Below is a small trained network, with its code and all its weights. Each question gives an input and a target symbol and asks what happens when units are switched off, that is, made to give their printed mean instead of their output.

import numpy as np


def w(rows, s, z=0):
    codes = np.array(rows[::2]) - 128.0
    scale = np.full(codes.shape[1], s)
    scale[-1] = z or s
    return codes * scale


def f(y):
    return y / 2 * (1 + np.tanh(0.7978845608 * (y + 0.044715 * y**3)))


def softmax(a):
    e = np.exp(a - a.max(-1, keepdims=True))
    return e / e.sum(-1, keepdims=True)


def log_softmax(a):
    a = a - a.max(-1, keepdims=True)
    return a - np.log(np.exp(a).sum(-1, keepdims=True))


def net(x, mask):
    ids = ['βθλμπστφψ'.index(c) for c in x.split()]
    T = len(ids)
    res = E[ids] + P[:T]
    q, k, v = (res @ M[0].T for M in (Q, K, V))
    z = softmax(np.where(np.tri(T) > 0, q @ k.T / 2**0.5, -1e9)) @ v
    res = res + np.where(mask[0], z, O[0][:, -1]) @ O[0][:, :-1]
    y = f(res @ A[0][:, :-1].T + A[0][:, -1])
    res = res + np.where(mask[1:9], y, B[0][:, -1]) @ B[0][:, :-1]
    return log_softmax(res[-1] @ U[:, :-1].T + U[:, -1])


Q, K, V, O, A, B = {}, {}, {}, {}, {}, {}
E = w([
[138,87,98,120,119,137],'β',
[62,9,172,138,172,189],'θ',
[136,172,198,99,154,112],'λ',
[245,212,136,187,148,154],'μ',
[149,170,87,101,43,191],'π',
[145,23,141,229,115,140],'σ',
[130,64,236,186,198,126],'τ',
[170,192,181,133,148,113],'φ',
[107,244,129,204,165,71],'ψ',
],0.015)
P = w([
[124,160,235,250,159,151],'0',
[133,46,166,151,94,123],'1',
[132,78,162,136,88,118],'2',
[140,81,154,128,98,128],'3',
[142,112,143,140,88,113],'4',
[131,112,132,135,118,137],'5',
[148,144,136,144,92,118],'6',
[157,157,135,144,100,136],'7',
[148,162,135,141,107,138],'8',
[137,169,126,141,121,157],'9',
[114,168,121,144,142,161],'10',
[136,206,130,158,117,157],'11',
],0.011)
Q[0] = w([
[122,163,140,45,145,160],'H0',
[149,148,227,253,185,187],'H0',
],0.0078)
K[0] = w([
[136,123,146,108,183,56],'H0',
[109,181,232,254,190,181],'H0',
],0.0074)
V[0] = w([
[253,239,95,158,72,136],'H0',
[181,26,93,127,25,127],'H0',
],0.0072)
O[0] = w([
[120,35,75,225,107,170,121],'H0',
[22,182,152,119,84,254,1],'H0',
],0.0092,0.0058)
A[0] = w([
[101,181,142,154,93,134,254],'N0',
[161,126,125,119,181,44,105],'N1',
[71,131,150,42,56,199,122],'N2',
[193,121,177,112,194,85,59],'N3',
[150,62,255,73,157,112,46],'N4',
[156,113,125,13,149,67,195],'N5',
[167,161,146,70,59,155,138],'N6',
[137,83,162,123,113,32,74],'N7',
],0.0096,0.0046)
B[0] = w([
[60,134,211,195,217,138,165],'N0',
[111,162,69,112,166,195,243],'N1',
[222,100,147,91,164,128,150],'N2',
[120,162,87,134,55,157,251],'N3',
[42,124,122,208,74,110,227],'N4',
[130,202,147,34,99,55,170],'N5',
[193,122,131,109,2,143,143],'N6',
[111,159,75,130,160,204,221],'N7',
],0.0076,0.011)
U = w([
[136,111,213,134,148,100,255],'β',
[96,101,255,152,156,95,120],'θ',
[99,155,179,89,68,25,78],'λ',
[193,134,36,121,126,176,71],'μ',
[167,131,131,148,100,185,51],'π',
[184,76,122,183,95,42,125],'σ',
[57,141,145,216,83,164,125],'τ',
[104,186,106,102,76,127,171],'φ',
[115,165,122,140,173,129,121],'ψ',
],0.0067,0.005)

Each question gives the input, a string of symbols that net reads in full, and the target symbol t.
The units are the heads (2 rows each of Q, K, V and O) and the neurons (one row each of A and B). Each row of codes is followed by its name. A weight is (code - 128) times the scale printed after its matrix; where a second scale follows, it is the last column's (O, A, B and U).
mask holds one flag per unit, heads first, then neurons. A switched-off unit (its flag False) gives its mean, the last column of its rows in O or B, instead of its output. The means were averaged over made-up inputs and are rounded, as every weight is.
A unit's drop is (log p(t) with every unit on - log p(t) with that unit switched off) / (log p(t) with every unit on - log p(t) with every unit switched off).
The circuit of an input: a set's keep is (log p(t) with only the set's units on - log p(t) with every unit switched off) / (log p(t) with every unit on - log p(t) with every unit switched off). Starting from all 9 units, units are removed one at a time, each time the one whose removal leaves the highest keep (on an exact tie, the one counted first), for as long as the keep stays at least 0.8.
circuit, biggest first: the units of the circuit, biggest drop first
k most important neurons: the k neurons with the biggest drops, biggest first
drop when u is switched off: that unit's drop, to one decimal
input τ ψ τ, target φ: circuit, biggest first : (H0, N5, N3, N7)
input σ π σ τ θ, target θ: circuit, biggest first : (H0, N3, N1, N7)
input π μ τ, target τ: circuit, biggest first : (N4)
input τ τ τ β, target β: circuit, biggest first : (H0, N3, N2, N1)
input ψ τ π τ λ ψ ψ π τ τ, target μ: circuit, biggest first : (H0, N1, N7)
input ψ ψ τ τ ψ σ, target μ: circuit, biggest first : (H0, N7, N1, N4)
input τ τ β τ ψ τ, target φ: circuit, biggest first : (H0, N5, N3, N1)
input β τ σ ψ π θ, target θ: 3 most important neurons : (N3, N1, N7)
input π τ ψ τ, target τ: 3 most important neurons : (N4, N2, N5)
input τ λ λ, target λ: 2 most important neurons : (N5, N4)
input μ τ τ τ β μ σ, target σ: 2 most important neurons : (N1, N3)
input ψ τ ψ ψ τ ψ, target μ: 2 most important neurons : (N1, N4)
input μ β λ β λ β ψ ψ ψ ψ ψ ψ, target σ: 2 most important neurons : (N7, N3)
input σ β ψ, target θ: most important neuron : (N0)
input τ τ μ, target φ: 2 most important neurons : (N5, N3)
input ψ τ τ ψ, target μ: drop when N1 is switched off : 0.2
input μ τ τ, target σ: drop when N1 is switched off : 0.2
input θ θ θ, target λ: drop when H0 is switched off : 0.9
